Each row has a hidden stage along a path, written after it and counted from one end. A new block has a new path.
[  44  176  253  -35  -29  -35  -35   -3 -186  -12   25  206 -104  280
 -176 -132  133  -49   97  107   -6 -100   38   14  -61   53 -229   85
  -21 -172  206  311  171  -32   41 -110]
16
[-205  -14 -140   37 -129  -72   22   -5   44  255   65 -158 -365   58
 -348 -156  -22   26   -8 -273   83  119  -20 -270 -101  -15 -136    6
  -50  199 -177    8 -329 -109 -129   -6]
2
[ -29 -159  -61  203  205 -106    6 -102  -24 -292   -5 -170  -21  151
  259   47  291   44  120 -159 -179  190 -123  -33  280  161  187  -11
   78  151 -130 -184   12 -271 -190  138]
23
[ 165  219  185 -174  121   87   35  -15 -186 -106   55  155  -45    4
 -122   87   57   60  -21  272 -179  -80  -17  220  -18   14 -163  -88
   25 -201  196  147  261   43  124    7]
17
[  44   54  156  -66  -59  -25  -24  -83 -169   29  100   94  -98 -100
 -234 -121  -62  102  -85   57  -64  -77   22  -20  -56   -2 -198 -129
  -52   59  263  198   98   30   11 -143]
15
[ -98 -183   17   59  -79  -70   48 -156 -142  -75   37   31 -113  -37
 -164   -8   31   41  -57   20  -89  -42  -41 -103   54  105  -46 -122
  -82  317  175   76    3 -100   39  -77]
21
[ 156   59  249   70    9   87   83 -107 -272  -99  -26  202  -20   95
   73  -42  185  -63 -129   -7 -153  -29   30  131   -1   89 -210   98
    0 -144  295  249  203  -48   58 -213]
22
[ 164  165  139 -136  205   83  -27  -80 -135 -123   96   29   80  -26
  119   38   21  119  -41   26 -238  128  -63  213   71 -117 -112  -44
   10 -235   93   27  180   36  -72   39]
11
[ 124  297  145  -34  153   61  -52   73  -36  -89   26   80  102  323
  183  -65  177   33  149  -49 -146   60   18  161  104 -105  -54  178
   21 -481  -85   71  192   14 -143   84]
10
[-200   12  -77   52    4 -165  -92   88  156  -80   30 -130  -97  234
 -154  -96  -17  144  229  -49  105  -12  -49 -291  142  -28  227  -84
 -202  172 -211  -92 -102   64 -168  255]
14
[ -54   60 -111  117  173  -35   -3   -2  103   56   45 -290 -255  175
   97  -82  241   57  115 -291 -125  272 -104  -63   63   56  -16   92
  210  -76 -331 -119 -176 -291 -266  162]
4
[-231  -48   20   29 -167   49   32 -151  -14  173   39  -12 -135  146
 -107 -147  -55   54  -62 -130  -62   13  -51 -171  -99 -122 -136   54
 -156  108   54  249 -119   25  -52  -23]
8
[-179  -19 -193   98  153  -18   27  -31  190   56   25 -373 -308  130
   44  -13  122  114   73 -247  -86  276 -180 -174   41    8  102   -9
   75  127 -383 -157 -282 -182 -229  295]
4
[ 127  201   98 -249  113  180   91  -58 -179   38   67  129  -69   37
 -106  143  -19   -6 -101  108 -197  109  -74  243  -76 -134 -286   48
  -45 -261   61   85   79   53  120   -4]
5
[ 160  128   88  -32   69  -13    7   11 -145 -100   84   87  -14  -38
  -77   -9  170   82   41  116 -207  -98   68  178   97  110 -104  -75
  165 -167  107   27  241 -145   -7  -66]
19
[ -22    8  -21  127  130 -218 -123   13   21 -132   98 -154  -97  153
    3 -146  256  103  267 -109  -96   66  -12  -80  201  161   70  -48
  210   22 -135  -92   45 -316 -252   88]
16
[  50  236  123 -242   19  162   61   -7 -155   31   37  242   35  230
 -117   99  -26  -38    2  149 -133   -2  -20  195  -50 -190 -238  133
 -162 -339   54  158  129  139  133   12]
7
[ -84   59   16  146  143   35  -34  -88  103  -22   26 -241  -85  171
  287 -138  163  143   47 -240 -179  188 -107  -62   61  -49   66   52
   83  -91 -148   63  -37 -102 -283  178]
10
[-275 -101  -80  145 -224 -213  -78   34  120   85   56 -103 -197  100
 -337 -257  -52  152  137 -110  142 -148   45 -415   49   50  115 -128
 -153  351  -64   52 -154  -15 -157   45]
15
[ 156  243   -6 -325   82  114   72   16 -206  113  128  102 -147 -153
 -352  141  -96    3 -126   57 -124  117   -6  227  -97 -133 -332  -60
  -25 -194   18  -55   -8   48  103  -63]
1
[ 100   88  109  175  206   53   52  -49  -44 -164  -38 -111 -121  136
  273  -21  330   54   15  -60 -212   84  -71   87   84  161   35   38
  194 -139   -7   76  135 -181 -122   86]
21
[  65  142  144 -132    4  111   27  -46  -73   14   56   43  -63 -173
 -146  -21 -199  186 -191   99  -67  -49  -33    3  -82 -136  -84 -187
 -201    5  201  148   81  278   34   18]
13
[ -90  105 -206 -110  104 -123  -29  128   55   22   79 -110 -188  220
 -279   67   72   -8  236 -116   30  184  -53  -72  112  -32   -5   36
  -27  -26 -394 -282 -198 -137 -112  195]
2
[   3   95  257   20   29  -72  -74  -81 -170  -41   27  106 -114  310
  -57 -169  134  -49   91  -31    7   46  -41  -59  -42   27 -207  102
  -38  -82  176  301   81  -67  -54  -83]
14
[   2  138   42  -47 -257   33   68  116  -49   91   36  201  -54  -86
 -393  -91 -109  130  -69  170    3 -360  179  -57  -27   -7  -53 -128
 -165  -21  155  138  134  196  111 -100]
19
[ -99  110 -168 -211 -226   -1   66  144    8  244   94   85 -181  -98
 -611    6 -278   76  -59   -6  117  -97   92 -145  -63 -166 -125  -99
 -289   90 -128 -115 -198  207   74  -12]
2
[ -67    7   79  -51 -137  -27   -5  -61  -70   68   79   39 -139 -129
 -317 -120 -164  150 -105   57    6 -121   14 -155  -71  -36  -92 -194
 -170  208  204  171    1  132   16  -65]
15
[-216  -33 -180  145  -76 -186  -68  116  217  -14   55 -210 -157   67
 -208 -147   39  221  211  -66   41 -123   28 -303  165   84  273 -176
  -27  239 -245 -143  -96  -67 -206  218]
17
[ 224  255  180   25   -8   92   69  138 -144 -111  -38  258   82  156
   10  -19  173   -7   -3   70  -96 -176  155  171   87   39  -68  116
  -41 -389  104   99  284   91   43 -101]
22
[ 134   57   87  -59 -161   81   96   40 -221 -111    2  366  235  -14
 -124   54  -71    3 -120   51  -72 -194  165  116  147 -100  -56   31
 -317 -137  206    7  215  239  120 -196]
24
[  77   50  170  109  -23  182  145  -96 -122  -50  -75   69  -71  -25
  118  -18   54   56 -256  -35 -125  -44  -12   27  -47   13  -50    3
 -129  -29  222  218  101  142   39  -73]
23
[-162 -125   -3   54    0 -217  -92  -95  -49  -76   93  -81 -162  132
 -195 -115   91   63  178  -24  -19   30  -70 -191   94  113   -6 -104
   12  286   19   36  -43 -220 -109   39]
16
[ 106  256  121 -176  -40  106   14  101  -38    5   51  143   29  -93
 -214  -10 -217  185 -106  147  -10 -152   62   30  -24 -180  -31 -138
 -268 -156  117   76  139  373   48   40]
13
[  79  305  115 -165   -9  134   67  143  -20  -25   -3  156  -54   51
 -231   63  -72  126  -19  303  -38 -236   47   83  -45  -68   -1 -102
 -167 -216   74  123  203  287  143  125]
17
[  14  -35 -121  169    5  -70   22  102   50 -215  -11   -8  155   95
  116    2  137   99  104 -163  -87  -37   87  -47  338   32  268    8
 -107  -19 -187 -267   64  -14 -173   84]
24
[  18  252   97   45  -34   98   46  116   80   51  -19  -18 -162   59
  -94 -109   40  167  -27   84  -34 -183   52  -52  -66   10   39  -67
  -30 -158   11  177  108  156  -31  110]
17
[-272  -69 -125  280   -2  -95   16   34  238  -57  -63 -289 -262  258
   30 -112  195  143  165 -111   14  -25  -85 -329  101  147  312  -51
   -7  249 -258  -13 -141 -111 -192  301]
20
[ -39   59  -23 -109 -154  110   67  -58  -55  179   99   65  -30 -146
 -208  -53 -154  139 -157  -32 -153  -66   54   19  -53 -165 -171  -61
 -113  -37   69   85   -8  103   10  -81]
7
[-123  125  130   34 -183  -66  -37   83    7   79   -4  112 -141  258
 -290 -213  -40   49   86   15  159 -182   65 -248  -62  -31  -38   18
 -233   13   70  248    1  163  -22   -8]
15
[-255  -16  -59  -40  -43  -74  -49   -9   74  -38   29   -6   -2  334
 -119  -24  -60   59  192  -26   34   29  -79 -200  102 -153  108   30
 -292   97 -153    1  -92   95  -77  208]
10
[ 159  353  288 -179   50  138    0   70 -150  -43   -2  265   52  229
  -62  -16  -39   10  -16  152  -16  -69   24  135  -63 -168 -176   95
 -225 -401  170  254  227  298   78   -5]
12
[-360  -88  -89  194  -88  -99  -54  -46  206   58   -7 -221 -153  341
   24 -213   34  117  158 -259   59   73  -95 -390   56  -74  181   52
 -178  216 -224   76 -226  -10 -258  222]
10

Each row has a hidden stage along a path, written after it and counted from one end. A new block has a new path.
[ 159  -35  -51 -106   94   20   52  -98  234   97   88  -10  132   77
   14    5    4  108  -97  -90    0  -13   79  -65   64 -232  -78  -83
  129  -13   51 -177  254  -25   33  119]
16
[-228 -146 -215  140 -189  -80   19   55 -469  213 -253   96 -235  -17
  -24   37   12    6    2   63  -32  -40   80  229 -210  138  118   45
  -76 -194 -253  136 -194  -33  116   27]
1
[-359 -178 -289  254  -92  -79  192  -33 -625  356 -255  257 -440 -147
 -162  -18  -77  -43   64  351 -160 -100   77  356   33  157   25  144
  -71 -137 -237  223 -265  195  -95  -84]
0
[ 119  -51 -101 -210  149    5  171 -199  288  140   -1   11   20  124
 -171  111 -184  170 -114  118 -154  -82   81   66  281 -185 -138  -28
  134   93   19  -56  316  116 -126   68]
17
[  35  -10   -5   50   86   81  116  -39   92   87   23   60   14   12
   35 -142  -42   33  -16    3  -15   45  108    6   92 -175  -38   16
  112  -52   57 -169   74   70  -36   42]
14
[ 110   78  -43  258   39  297  -88  229 -123  158   94  244  112 -205
  167 -261  -34 -208   20  -20  165   46  156  -11 -172 -303   30   13
   36 -173  120  -76 -141  -48  142  -38]
11
[  -9 -165  286 -441   43 -421  265 -269  215 -346 -383 -447  -50  553
 -168   89  145  538 -175 -128 -129   74  -37  159   47  374   69   81
  377  144 -226 -143  316   28 -219   52]
13
[  20   -5  100 -203   50   31  241  -79  371  -85 -111 -154  -34  281
  -54  -82 -214  278  -12  -11  -92   49  131   32  169  -90  -70   31
  166   41   19 -188  206  126 -184  150]
21
[-178  -97 -173  159 -125   43  106  123 -294  160 -232  103 -170   -2
  -10   -7 -121   19   -1  115    4   31   85  211  -54   54    1  101
  -58 -134 -213   95 -189  -29   58   14]
4
[ 230   -3  110 -422  -16  -67  -64 -174  498 -133  -70 -275  205  388
    9  119  -40  270 -138 -341  -66   31   93  -95  -88 -105  128 -157
  134  -32   39 -233  399 -114  105  223]
19
[  78 -123  -20 -127 -185 -421 -353 -218 -138 -122 -157 -259  165  318
  178  231  417  123 -177 -626   88   92 -121  -20 -425  318  421  -68
  -29 -295 -153 -239  193 -325  441   85]
3
[-197  -96   55    1 -151  -89   94   -1 -204  -33 -372  -46 -214  195
  -24  -79  -48  127   32    8 -111   61  137  221 -142  225  225   67
   62 -137 -167   -4 -120   56  -19   14]
5
[ 104  -38  320 -377 -123 -129    8  156  155 -446 -435 -458  173  485
   18   50   81  393 -204 -318  158  188  -20  115 -365  253  133   69
  257   21 -282   -7   64 -329   98   84]
10
[  10  -29  235 -116  -37  -75  101   99   53 -281 -258 -267   81  280
   77 -109   94  250  -91 -210  133  188   -1   68 -173  149   60  109
  210  -36 -158 -126  -10 -155   17   39]
10
[ 137   39  -41  -42   26  181  -34  -83  295  194  160  104   74   13
  108 -147 -104  -27   57 -125  -89  -46  267 -150  -29 -399   81 -209
   52 -150  235 -276  213   87   67  206]
19
[  49  -43  153 -109  -20   24  136  206    3 -146 -213 -146   63  169
    6 -115   38  231  -92  -33  136   62   90   98 -219    7  -43   53
  262   22 -158    5  -11 -130  -28   52]
11
[ 351  113 -183  187   53  366 -354  187  -50  348  306  387  293 -322
  192 -138   19 -345  -39 -110  169 -120  235 -129 -352 -554  115 -204
   -1 -230  273  -61   42 -115  335   18]
13
[-144   22  -98  188  187  154  245 -292   80  261  -48  295 -279  -65
 -122 -170 -399 -132  109  312 -346   57  150  189  579 -132   14  150
  -51  -44  175 -120   -6  447 -257 -119]
15
[ -10 -140  -45 -170 -366 -123 -108  363 -161 -170 -285 -391  193  265
  208  180  245  298 -197 -471  374  143  -73  -11 -645  136    0  -50
   -6 -178 -483   42  -87 -635  449  290]
1
[  51  153 -201  313   44  548  -79   31  144  484  270  499  -55 -329
  158 -349 -386 -400  223  116 -163  -38  422 -111   99 -664  108 -185
 -161 -277  415 -209  -63  262   88  112]
18
[ 147  -50  -67  110  161  -43   69   71 -116   51  103   40  190  -63
   40  -42  204   54 -153  -39  236   13 -101   21  -10  -93 -201  121
  195    5  -57  -72   90 -115   28  -80]
10
[ -86   64  106  144   -6  171  -41  -32 -180   92 -238  253 -224   -9
  -25 -292 -218 -174  130  148 -217   24  291  228  -75   -8  383   51
   47 -181  156   -5 -191  291  -74 -145]
10
[ 217  -56  -75  -84  161  -58   -7  -84    1  119   49   78  131   12
  -94   63  100   69 -164   32   33 -118   23   66  -15 -125  -50  -15
  214   31   11  -12  246    1   -3  -58]
13
[  14   21  245 -349 -182  156  140  109  516 -227 -280 -341   50  416
   92 -104 -251  323   -4 -239  -59  193  256  -60 -141 -132   79 -129
  103  -50  -75 -199   88 -134   38  345]
17
[  20   17   86   76   37   81   44   78  -52  -34 -109   29   21   41
   65 -185  -13    4  -15  -37   57  101   86   82  -74  -39   73   89
  120  -91    5  -88  -67    5    9  -46]
11
[ 333   22 -137  166  193  -26 -177  -44  105   84  409   27  452 -120
  272   -2  346  -94 -190 -420  345  100 -182 -254  -19 -304 -152    5
   55 -135  122 -362  258 -280  313   20]
13
[ -17  -38 -227  224  325   17  262 -373   31  421  293  387 -202 -179
 -144 -173 -129  -86  101  332 -248 -200  144   50  537 -283 -132   49
  121   -9  317 -237  256  549 -340  -83]
21
[  76  -24   12  -41   69   44   97  -47  132   63   -9   11   38   65
    8  -94  -24   89  -44  -25  -20   16  118    2   36 -164  -24  -26
  146  -33   30 -141  130   36  -25   67]
14
[ -27 -150 -281  -33 -187  -67 -105  194 -455  212 -205   37  -25  -35
  -72  219  102   58 -156    3  137 -133   -1  204 -416   54    4  -16
  -24 -120 -345  307  -98 -278  252   52]
0
[ -90  -66   23   95  -16 -116   44  -63 -202   -3 -172    6  -92   94
   31  -95   88   52  -10  -55  -16   63   37  140  -62  146  151   95
   92 -133  -64 -109  -35   49    4  -58]
7
[  76  -15    2 -149   63   29  128 -140  333   43    3  -76   51  165
   -4  -19 -116  156  -44  -85  -91   46  106  -44  159 -193  -53  -57
   97  -13   46 -216  237   42  -34  157]
17
[-109 -187 -351  263  -56 -182   61   87 -495  254   81   47    9 -170
  103  100  336   28 -115 -102  279  -12 -183   36 -138   21 -243   97
  -39 -160 -301    3  -73 -257  214   49]
0
[ -61 -139 -385  293  176  -35  227   -6 -410  380   60  324 -105 -258
 -163   88  -13  -50 -100  391   57 -140  -90  237  294  -63 -340  210
   50   35 -154  160  -11  108 -112 -183]
5
[-109  -92 -176  224  -46 -165  -58 -133 -279  124  -52   62  -49    6
  113   35  141  -52  -28 -176   33   90  -71   77   -7  129  130  103
  -94 -233  -94 -163  -28  -48  186  -36]
4
[ -23 -135 -264   56 -109  -79  -23  110 -284  151 -136   18   24   17
   -5  208   52   71 -151  -36  147  -22  -64  149 -154   60  -79   68
  -47 -105 -289  127  -34 -243  214   35]
3
[  64    0   10   11   86   54   62  -97  149   52    6   21   40   63
   39  -96  -58   31  -30  -66  -37   74   83   -4  112 -144   10   18
   77  -63   66 -191  109   47    3   37]
14
[ 256   62  -66  -70   49  159 -108  -20  388   60  195  -48  312   60
  188    9  -40   -2 -102 -333  117  113   38 -206   14 -367  -58 -108
  -24 -119  113 -292  232 -203  250  192]
17
[  77 -157 -122  -60  -12 -248   19   24 -172   -7  -75 -136  144  128
    6  188  273  217 -215 -155  202  -19 -138   68 -165  123 -107   59
  146  -32 -258  -16  150 -255  140   34]
5
[  85  -30   31  -19  106  -36   61  -91   41   22  -29   11   46   74
   -8  -69   46   72  -72  -37   -6   23   50   50   42  -52   22   40
  163  -22   28 -129  124   39  -29  -25]
13
[  37  -17    0   96 -141   84  -90  261 -134   -7  -76  -35  136   23
  213 -113  125   21  -35 -239  231   95   86  -29 -388  -81   71  -30
   42 -210 -106  -94 -101 -259  251  109]
6
[-161  -66 -195  287   14  161  213  160 -344  263 -122  281 -203 -179
  -64 -131 -178  -68   44  350   -7  -30  124  236   96  -85 -135  148
   21  -66 -115  130 -221  128 -101  -85]
6
[ 136  -79 -165   32 -236  -76 -340  177 -207   65   13  -79  270   40
  280  121  338   -2 -132 -493  305   19    2 -117 -609  -55  176 -163
  -58 -310 -160 -115   33 -470  537  198]
3

Each row has a hidden stage along a path, written after it and counted from one end. A new block has a new path.
[ 364   22   -4   -8  401    9  -73  -72   94  131  -53  104 -137  -44
  173  167 -100  134  277 -322 -217  216  292    4   61   40  281  106
  264 -112  123   62  203  -26  105 -195]
9
[ 111  166  -56 -139 -125   43   88   91  229   51 -174  123 -120  379
  134  -88  -45  -60  212 -180   18  234  153  193 -133  157 -175  -59
  310 -133 -132  -68   24    5 -177  -87]
22
[ -15   -1  -52  166  158 -193 -142 -153   58    2  325   32  241 -163
 -279    0  106  154  106  -69  156   80  -12 -110 -183  145  252  -96
 -406  -14   63  -41  381 -141  157  161]
4
[ 306   26  -80   77  264   37  -86 -211   75   59 -146   -7 -140  -86
   53  215 -215   20   65 -134  -53   78  273 -145  263  -66  421  145
  205   56  174   66  119  -24  206 -201]
5
[ 164   67 -174 -192  165   67   35   41  191  -38   24   -8 -193  112
   48   32  -58   96  225 -301   29  179  231  134   65   12   67   52
  392 -275  -44   13  128   17 -235  -67]
16
[-181  -76  -40  282 -313    2 -153   48  224  -99 -206  129  191  294
  -22 -198   -4 -351  242  239   96  193  -99 -264 -249  149  -47  -96
  -33  117 -288  -42  -53  155  131  -76]
23
[-316 -248  164  -54  -78 -129  -24   60 -451 -135  188   -8   59  -95
  244 -354  353 -232 -169   46   60  311 -152   73  622   -8  -61  134
   14  -60  -70    1 -322  -11 -157  335]
15
[ 240  -63   10 -170  378   59  -99  -31   48   54   -3   81 -176   40
   97   90 -111  171  283 -169 -212  186  159  -48  -85   58  147  -22
  247 -223   61   77  -66  -62  108 -208]
13
[ -99   61 -111  101 -240    9  158  149  267   11   40  161  -38  318
  -80 -202   10 -113  309 -148  255  271   12   44  -28  106 -194 -138
   44    6 -108  -90   89  -31 -237   59]
22
[-115  -77   41 -112  -23  -43 -352   -7   25 -123 -105    0  234  171
   81 -122   97 -130   95  260 -166   95  -90  -98 -451  249  -17  -98
   64 -245 -334  -10 -111  116  190  -81]
18
[-146 -135  -86  169  170 -134 -169   84  139  -66  379   69  261 -113
 -150 -105  203   60  368 -152   88  221  -30  -87 -192  158  128  -68
 -172 -189 -129  -18  394   28  -51  146]
13
[-213 -119  -26   49  -93  -84 -262   13   81 -175   60   43  256  129
 -123 -192  128 -106  176  221   35  125 -165 -184 -429  202  -28 -145
 -158 -147 -294  -36  -26   73  117   47]
18
[ 126   11 -135 -193  157  117  -74   26  208  -31  -66   -2 -158  169
   24   57 -146   57  258 -105  -50  117  154  -17 -110   50   67  -42
  365 -258  -88   33  -24   25  -51 -203]
17
[ 329  -22   48  -99  433   22 -104  -53   51  135  -22  121 -136  -12
  170  139  -95  175  297 -263 -271  208  230   -5  -49   86  211   31
  239 -182  105   69   80  -67  150 -220]
11
[ 341    7  -89  -47  326    8  -51  -82   94  -34  -82   47 -194  -27
  130  104  -63  107  209 -331 -116  219  295   15   93  -41  269  187
  326 -139   58   69  145   49  -22 -108]
12
[-196  -75  -72  -47   62  -56 -244  114  149  -63  226    1  264   53
  -53 -104  157  -11  281   21   -4  133  -58  -16 -335  242   -7 -137
   15 -324 -272  -30  217   60  -38   33]
16
[ 126 -118  -19  -47  299  161 -204 -230   36   96  -84  -46 -125  -23
 -108  249 -395   48   77  243  -86  -78   56 -401   50  -26  389 -131
   67   28  208  125 -271 -167  488 -390]
3
[-279 -181  182 -154  -39 -142    2   85 -438  -75  237   16   54  -63
  258 -343  382 -138 -143  -29   22  316 -135  185  524   56 -132   81
   24 -152  -65  -23 -275  -67 -198  341]
15
[ -77 -192   39  135  194 -142 -322  -31  -19 -113  166   62  274 -113
  -26  -99  192  -10  222   49 -104  192  -69 -192 -284  169  182  -10
 -174 -145 -164   26  150   72  196   59]
13
[ 116  -53  -67 -190  264  106  -96   43  124   31   15   12 -135   81
   90   67 -114   81  284 -131 -123  149  150  -14  -20   61  103  -36
  353 -282  -31   58  -29   -7  -10 -203]
15
[ -57  -77  197  -14   42 -119   23 -114 -455   76   63  -20  -21 -184
  315 -115  180 -160 -306  -57   -3  221   54  120  846  -42  169  205
   57   92  177    5 -167 -123   19  201]
5
[  47  -93    6  325  136 -222 -228 -243  -36  -99  128   79  236 -201
 -210  -24  100   35   55   40   70  119  -32 -289 -147   69  346   29
 -454  145   40   -4  239  -41  327  132]
5
[-338 -144  149 -124 -224 -137   40   89 -394 -135  152   12   55   47
  210 -411  364 -231 -197   58  121  302 -174  171  496   47 -209   59
    3  -84 -129  -53 -334  -41 -236  370]
18
[-192    0 -149  260 -324   57  140  179  314   -2  -13  142    7  298
  -64 -195  -34 -280  340  -70  306  269    5  -74  134   52 -134  -97
  100  103 -144  -69  102   54 -218   11]
23
[ 234   89  -47 -353  273   30   40   22   89   38   70   69 -231  148
   59   16  -35  263  222 -310  -92  199  184  203 -130   98  -37  -60
  285 -345   26    6    2 -119 -146  -72]
16
[-443 -196  185  -86 -300  -76   -4  128 -400  -98   78    1   91   96
  273 -422  317 -364 -193  197   92  284 -226   92  559   61 -230   24
   54  -42 -174  -45 -450   -9 -163  277]
19
[  15 -119  115  157  274 -155 -318  -31  -26   74  146  108  308 -143
  107   -9  171    8  246  -33 -218  203   21 -106 -202  237  225   -6
 -133 -117  -83   10  286   25  262  -14]
9
[-141  -85 -111  322 -305   64  164   83  244  -60  -56  208 -108  302
 -198 -222 -125 -233  334   38  336  273  -83 -285   92  -27 -104 -139
  -96  256  -36  -43 -153  -28  -55   -9]
23
[ 146   20  -88  161  202  -58   82 -104   66   89  201   70  -87 -135
 -124   72  -59  123  161 -286  166  170  164  -58  328  -48  275   37
  -85   79  237    1  277 -160    0   52]
5
[ 340   45  -73 -224  287    7  -18 -102   69  -82  -76   56 -264   87
   39   51  -75  204  163 -267  -99  186  218   53 -115   -2  121   76
  260 -215   41   43  -31  -28  -31  -86]
15
[ -64 -238  -40  135  185  -11 -266  -31   55 -121   77   36  109  -57
  -86  -36   -7  -45  273  117  -52  143  -51 -332 -150   56  221  -40
  -48  -88 -110   71  -24   69  208  -87]
14
[  67   19 -117 -145   13  117  -48   28  199  -46 -142   24 -140  248
   37   -9 -143  -42  214  -21   -5  127  106  -39  -93   52   -4  -59
  326 -176 -124   12 -103   35  -44 -186]
19
[ 127  179  -75 -239  -50  107  135  132  257  116 -114  111 -204  394
  129  -40 -113   17  269 -231    8  214  182  232  -83  149 -196 -114
  405 -212  -76  -57    1  -59 -224 -148]
21
[-202 -196  -31   88   59  -88 -293    3   48 -174  172   32  255    0
 -155 -148  133  -39  232  178   20  130 -163 -249 -358  160   74 -116
 -196 -166 -232    6   24   59  144   54]
16
[  89    9  -87 -237  162   97  -57   50  150    1    0   15 -137  170
   49   23  -98   79  249 -108  -67  136  120   36 -102   85    5  -79
  327 -292  -76   25  -46  -22  -65 -163]
17
[-185 -108  -85  190 -233    6 -149   29  191 -152 -107   84  136  242
 -119 -186  -17 -248  228  227  134  154 -121 -276 -248  105  -28 -116
  -58   43 -254  -32  -84  106   95  -45]
21
[ 291  152  -84  -83  250  -32  -15 -172   64   93   -1  -39  -94  -76
   59  181  -84  130   -5 -278   -3   84  303  118  216   18  315  122
  200  -83  157   14  280  -85   22  -55]
4
[ 167  -33  -98 -140  170   51  -97  -63  100 -116  -90   13 -163  106
    6   20  -97   61  175  -76  -54  135  126  -84 -106    3  114   26
  242 -182  -60   46  -92   33   21 -129]
16
[  13   63  -47   18 -172  136   72  126  277  106 -227  156 -108  404
  126  -73 -163 -194  314  -32   22  223   94   -8  -34  125 -139 -127
  315  -10 -118  -37  -91   20  -51 -222]
23
[ -57 -157   39  214  253 -177 -200   15   38    7  340  148  269 -146
 -106  -89  205  104  353 -125  -34  247  -48 -142 -249  194  157  -77
 -308 -108  -43   -6  329  -45  131  114]
11
[-390 -165  203 -166 -148 -186  -59  125 -479 -102  224  -39  190  -57
  350 -411  494 -248 -241   28   15  314 -157  279  545  118 -175  120
   65 -194 -188  -53 -222   16 -255  415]
16
[-257  -12  -28  201 -327  -88 -212  108  210  -90  -98   86  370  265
   44 -239  170 -333  204  174   65  199  -93  -63 -353  274 -112  -87
  -32  -41 -403  -96  166  192   18   42]
22
